Below are the code and all the weights of a small trained network. Each question names an input and a class and asks about switching units off, where a switched-off unit gives its printed mean instead of its output.

import numpy as np


def w(rows, s, z=0):
    codes = np.array(rows[::2]) - 128.0
    scale = np.full(codes.shape[1], s)
    scale[-1] = z or s
    return codes * scale


def norm(h):
    return h / np.sqrt((h * h).mean(-1, keepdims=True) + 1e-5)


def f(y):
    return y / 2 * (1 + np.tanh(0.7978845608 * (y + 0.044715 * y**3)))


def log_softmax(a):
    a = a - a.max(-1, keepdims=True)
    return a - np.log(np.exp(a).sum(-1, keepdims=True))


def net(x, mask):
    res = np.array(x, float).reshape(1, 5) / 4 @ E
    u = 0
    for l in range(3):
        y = f(norm(res) @ A[l][:, :-1].T + A[l][:, -1])
        res = res + np.where(mask[u : u + 5], y, B[l][:, -1]) @ B[l][:, :-1]
        u += 5
    return log_softmax(norm(res)[-1] @ U[:, :-1].T + U[:, -1])


A, B = {}, {}
E = w([
[119,184,177,239,136,113,205,126,60,74,193,112],'x0',
[126,128,126,131,130,124,123,125,128,127,129,131],'x1',
[123,62,30,194,77,163,158,164,64,126,72,131],'x2',
[86,129,130,116,85,116,87,116,77,185,161,73],'x3',
[89,114,253,139,67,180,125,137,140,124,12,153],'x4',
],0.0013)
A[0] = w([
[149,153,134,124,166,139,136,136,132,64,99,191,2],'0.n0',
[19,149,147,138,33,102,58,71,62,255,172,31,58],'0.n1',
[41,135,225,153,77,208,104,130,130,84,55,156,43],'0.n2',
[177,147,109,152,193,166,188,136,222,35,83,237,41],'0.n3',
[95,163,216,110,162,64,126,63,149,101,128,120,117],'0.n4',
],0.0023,0.0026)
B[0] = w([
[183,63,166,150,124,118,190,152,17,137,123,58,42],'0.n0',
[248,11,200,77,217,99,229,221,131,87,112,94,250],'0.n1',
[105,156,108,102,45,20,223,52,178,182,91,59,197],'0.n2',
[187,5,211,48,176,92,168,212,78,168,159,14,160],'0.n3',
[119,155,121,108,151,195,108,100,115,112,133,138,214],'0.n4',
],0.0033,0.0011)
A[1] = w([
[60,152,189,201,145,111,252,87,40,34,160,92,43],'1.n0',
[172,99,70,163,67,183,178,228,31,180,79,156,6],'1.n1',
[154,95,45,224,21,146,181,182,67,188,44,136,38],'1.n2',
[60,184,188,242,124,150,192,108,18,45,158,93,33],'1.n3',
[137,104,42,212,67,88,171,168,52,134,85,122,44],'1.n4',
],0.002,0.0021)
B[1] = w([
[165,166,112,118,79,120,50,216,124,227,175,159,253],'1.n0',
[164,105,172,99,173,198,83,40,110,71,142,115,85],'1.n1',
[78,101,180,59,226,221,67,44,155,49,172,145,178],'1.n2',
[252,153,55,115,117,83,14,212,100,242,134,203,213],'1.n3',
[84,127,127,77,229,177,93,76,151,9,165,133,132],'1.n4',
],0.0024,0.00067)
A[2] = w([
[85,74,93,66,136,135,77,125,204,172,54,140,50],'2.n0',
[137,149,1,120,181,52,158,110,140,116,188,91,62],'2.n1',
[123,218,230,71,192,142,114,99,163,159,170,116,81],'2.n2',
[159,107,91,90,106,134,52,185,164,209,96,211,5],'2.n3',
[237,39,177,93,163,128,166,205,85,127,132,39,85],'2.n4',
],0.0031,0.0022)
B[2] = w([
[175,185,129,197,157,90,143,175,68,132,238,121,198],'2.n0',
[87,117,253,103,38,117,180,100,173,161,1,98,204],'2.n1',
[102,21,21,165,156,210,108,125,62,46,107,142,200],'2.n2',
[172,196,169,230,91,117,135,177,18,142,166,178,142],'2.n3',
[191,43,178,79,220,111,161,207,82,73,173,90,251],'2.n4',
],0.0038,0.0021)
U = w([
[224,10,237,33,229,35,223,239,81,102,174,30,129],'0',
[25,206,203,102,3,30,229,25,239,224,27,55,255],'1',
[218,253,58,242,101,47,26,229,31,228,251,235,61],'2',
[24,59,29,112,225,241,30,27,104,16,146,173,77],'3',
],0.0056,0.00099)

Each question gives the input, the list of numbers given to net, and the class t.
The units are the neurons (one row each of A and B). Each row of codes is followed by its name. A weight is (code - 128) times the scale printed after its matrix; where a second scale follows, it is the last column's (A, B and U).
mask holds one flag per neuron, layer by layer. A switched-off neuron (its flag False) gives its mean, the last column of its row in B, instead of its output. The means were averaged over made-up inputs and are rounded, as every weight is.
A unit's drop is (log p(t) with every unit on - log p(t) with that unit switched off) / (log p(t) with every unit on - log p(t) with every unit switched off).
The circuit of an input: a set's keep is (log p(t) with only the set's units on - log p(t) with every unit switched off) / (log p(t) with every unit on - log p(t) with every unit switched off). Starting from the 12 units with the biggest drops (on a tie, the unit counted first), units are removed one at a time, each time the one whose removal leaves the highest keep (on an exact tie, the one counted first), for as long as the keep stays at least 0.8.
units of the circuit, in order: the units of the circuit, biggest drop first
most important unit: the unit with the biggest drop
k most important neurons: the k neurons with the biggest drops, biggest first
top k neurons in layer l: the k neurons of layer l with the biggest drops, biggest first
input [6,-8,5,3,5], class 2: units of the circuit, in order : [1.n3]
input [5,-3,4,-3,-1], class 2: 3 most important neurons : [1.n3; 0.n1; 1.n0]
input [-1,-8,-6,-1,5], class 3: 3 most important neurons : [2.n2; 0.n4; 2.n1]
input [4,-3,-5,-2,-3], class 3: top 2 neurons in layer 2 : [2.n2; 2.n0]
input [-1,5,0,3,4], class 1: 2 most important neurons : [0.n2; 0.n3]
input [-3,-6,8,-5,5], class 3: units of the circuit, in order : [0.n1; 1.n2]
input [-1,6,4,-6,8], class 1: 3 most important neurons : [0.n1; 0.n2; 2.n4]
input [7,-4,-7,5,-8], class 1: units of the circuit, in order : [2.n1; 2.n4]
input [8,8,5,-6,6], class 2: units of the circuit, in order : [0.n1; 1.n3]
input [-6,0,4,5,2], class 2: 3 most important neurons : [2.n0; 0.n3; 0.n0]
input [4,6,8,-5,-5], class 3: 2 most important neurons : [0.n1; 0.n2]
input [6,-8,8,3,-6], class 3: 3 most important neurons : [0.n2; 1.n4; 1.n2]
input [8,-4,8,6,3], class 2: 2 most important neurons : [1.n3; 1.n0]
input [-5,5,0,0,3], class 2: most important unit : 2.n0
input [-5,-8,-7,5,-3], class 3: 2 most important neurons : [2.n2; 0.n3]
input [5,-1,-7,-4,-8], class 1: units of the circuit, in order : [2.n1; 0.n1]
input [-5,-8,-8,5,6], class 3: 2 most important neurons : [2.n2; 2.n1]
input [6,-4,-7,-1,4], class 3: 2 most important neurons : [2.n2; 0.n4]
input [-8,-3,-4,2,6], class 2: top 2 neurons in layer 2 : [2.n0; 2.n1]
input [3,-7,-1,4,-7], class 1: units of the circuit, in order : [2.n1]
input [1,-2,5,-2,-6], class 1: top 2 neurons in layer 2 : [2.n1; 2.n2]
